Below are the code and all the weights of a small trained network. Each question names an input and a target symbol and asks about switching units off, where a switched-off unit gives its printed mean instead of its output.

import numpy as np


def w(rows, s, z=0):
    codes = np.array(rows[::2]) - 128.0
    scale = np.full(codes.shape[1], s)
    scale[-1] = z or s
    return codes * scale


def f(y):
    return y / 2 * (1 + np.tanh(0.7978845608 * (y + 0.044715 * y**3)))


def softmax(a):
    e = np.exp(a - a.max(-1, keepdims=True))
    return e / e.sum(-1, keepdims=True)


def log_softmax(a):
    a = a - a.max(-1, keepdims=True)
    return a - np.log(np.exp(a).sum(-1, keepdims=True))


def net(x, mask):
    ids = ['ΓΔΘζπτω'.index(c) for c in x.split()]
    T = len(ids)
    res = E[ids] + P[:T]
    u = 0
    for l in range(2):
        q, k, v = (res @ M[l].T for M in (Q, K, V))
        z = softmax(np.where(np.tri(T) > 0, q @ k.T / 4**0.5, -1e9)) @ v
        res = res + np.where(mask[u], z, O[l][:, -1]) @ O[l][:, :-1]
        u += 1
        y = f(res @ A[l][:, :-1].T + A[l][:, -1])
        res = res + np.where(mask[u : u + 8], y, B[l][:, -1]) @ B[l][:, :-1]
        u += 8
    return log_softmax(res[-1] @ U[:, :-1].T + U[:, -1])


Q, K, V, O, A, B = {}, {}, {}, {}, {}, {}
E = w([
[122,78,171],'Γ',
[118,101,147],'Δ',
[99,253,139],'Θ',
[116,157,66],'ζ',
[189,99,121],'π',
[32,29,186],'τ',
[85,16,8],'ω',
],0.019)
P = w([
[254,104,59],'0',
[122,29,151],'1',
[144,32,151],'2',
[161,9,173],'3',
[178,6,173],'4',
[187,22,156],'5',
],0.0054)
Q[0] = w([
[111,135,154],'L0H0',
[254,130,195],'L0H0',
[15,49,79],'L0H0',
[174,176,137],'L0H0',
],0.0096)
K[0] = w([
[105,130,158],'L0H0',
[195,255,105],'L0H0',
[119,75,104],'L0H0',
[110,186,179],'L0H0',
],0.0085)
V[0] = w([
[209,231,144],'L0H0',
[150,167,15],'L0H0',
[138,1,70],'L0H0',
[124,152,122],'L0H0',
],0.0095)
O[0] = w([
[129,151,1,2],'L0H0',
[229,154,119,121],'L0H0',
[190,39,227,255],'L0H0',
[142,180,76,110],'L0H0',
],0.0076,0.0071)
A[0] = w([
[179,227,82,92],'L0N0',
[246,194,99,196],'L0N1',
[155,188,216,255],'L0N2',
[201,88,158,216],'L0N3',
[14,201,1,81],'L0N4',
[186,143,22,238],'L0N5',
[159,124,123,100],'L0N6',
[146,156,169,52],'L0N7',
],0.0076,0.0042)
B[0] = w([
[145,164,60,183],'L0N0',
[125,90,44,176],'L0N1',
[74,189,56,197],'L0N2',
[109,105,69,245],'L0N3',
[104,32,129,208],'L0N4',
[182,1,136,190],'L0N5',
[123,188,99,129],'L0N6',
[169,166,132,128],'L0N7',
],0.0066,0.013)
Q[1] = w([
[188,1,130],'L1H0',
[139,127,182],'L1H0',
[155,19,215],'L1H0',
[72,249,58],'L1H0',
],0.0066)
K[1] = w([
[171,24,116],'L1H0',
[38,76,136],'L1H0',
[192,131,63],'L1H0',
[91,253,202],'L1H0',
],0.0076)
V[1] = w([
[138,87,194],'L1H0',
[137,120,185],'L1H0',
[255,198,129],'L1H0',
[25,162,168],'L1H0',
],0.0077)
O[1] = w([
[134,93,206,125],'L1H0',
[149,71,175,88],'L1H0',
[253,234,218,77],'L1H0',
[69,36,108,8],'L1H0',
],0.0053,0.017)
A[1] = w([
[79,128,174,111],'L1N0',
[1,151,106,32],'L1N1',
[70,59,191,166],'L1N2',
[59,193,83,225],'L1N3',
[33,115,167,234],'L1N4',
[104,50,15,3],'L1N5',
[69,51,126,107],'L1N6',
[96,153,176,8],'L1N7',
],0.0095,0.0033)
B[1] = w([
[118,129,167,164],'L1N0',
[196,137,147,176],'L1N1',
[92,157,127,250],'L1N2',
[117,84,50,169],'L1N3',
[84,157,109,205],'L1N4',
[156,148,222,237],'L1N5',
[155,214,145,226],'L1N6',
[162,157,254,135],'L1N7',
],0.0072,0.02)
U = w([
[110,145,133,166],'Γ',
[116,141,132,195],'Δ',
[103,192,82,246],'Θ',
[172,249,150,2],'ζ',
[179,168,156,161],'π',
[120,202,162,98],'τ',
[157,108,179,55],'ω',
],0.011,0.0045)

Each question gives the input, a string of symbols that net reads in full, and the target symbol t.
The units are the heads (4 rows each of Q, K, V and O) and the neurons (one row each of A and B). Each row of codes is followed by its name. A weight is (code - 128) times the scale printed after its matrix; where a second scale follows, it is the last column's (O, A, B and U).
mask holds one flag per unit, layer by layer, with each layer's heads first. A switched-off unit (its flag False) gives its mean, the last column of its rows in O or B, instead of its output. The means were averaged over made-up inputs and are rounded, as every weight is.
A unit's drop is (log p(t) with every unit on - log p(t) with that unit switched off) / (log p(t) with every unit on - log p(t) with every unit switched off).
The circuit of an input: a set's keep is (log p(t) with only the set's units on - log p(t) with every unit switched off) / (log p(t) with every unit on - log p(t) with every unit switched off). Starting from the 12 units with the biggest drops (on a tie, the unit counted first), units are removed one at a time, each time the one whose removal leaves the highest keep (on an exact tie, the one counted first), for as long as the keep stays at least 0.8.
circuit, biggest first: the units of the circuit, biggest drop first
unit that matters most: the unit with the biggest drop
top k neurons: the k neurons with the biggest drops, biggest first
k most important neurons of layer l: the k neurons of layer l with the biggest drops, biggest first
drop of u: that unit's drop, to one decimal
input τ τ τ Δ, target τ: top 3 neurons : L1N6; L1N2; L1N4
input Θ ζ Δ ω ζ ζ, target Θ: most important neuron of layer 0 : L0N5
input Θ τ Δ, target Θ: circuit, biggest first : L0H0; L1H0; L0N4
input ζ Θ ζ, target ζ: top 2 neurons : L0N5; L0N2
input Θ τ Γ, target Θ: top 2 neurons : L0N4; L1N5
input Θ Θ Γ Θ ζ, target Θ: circuit, biggest first : L0H0; L1H0
input ζ ζ Γ, target ζ: circuit, biggest first : L0H0; L1H0; L0N5
input ζ Θ ω ζ ζ ζ, target ζ: top 4 neurons : L0N5; L0N1; L0N0; L0N4
input Θ ζ ω ω Γ, target Θ: top 4 neurons : L0N5; L0N4; L1N5; L0N1
input ζ Δ ω ω Δ, target ζ: circuit, biggest first : L0N5; L0N1; L1H0; L0H0
input ω τ ζ ζ Θ ζ, target ω: top 2 neurons : L1N6; L1N4
input τ τ τ ζ, target τ: top 2 neurons : L1N6; L1N2
input ω π ω Θ π ζ, target ω: 2 most important neurons of layer 0 : L0N3; L0N0
input ω Θ Θ, target Θ: unit that matters most : L0N0
input τ Θ Γ Δ, target τ: 2 most important neurons of layer 0 : L0N5; L0N0
input Θ τ Θ ω π Δ, target Θ: drop of L0N2 : -0.1
input τ Δ τ τ, target τ: drop of L0N3 : 0.0
input ζ Θ Γ, target ζ: drop of L0N4 : 0.1
input τ Γ Γ, target τ: drop of L1N2 : 0.3
input τ ζ τ ζ τ, target τ: unit that matters most : L1N6
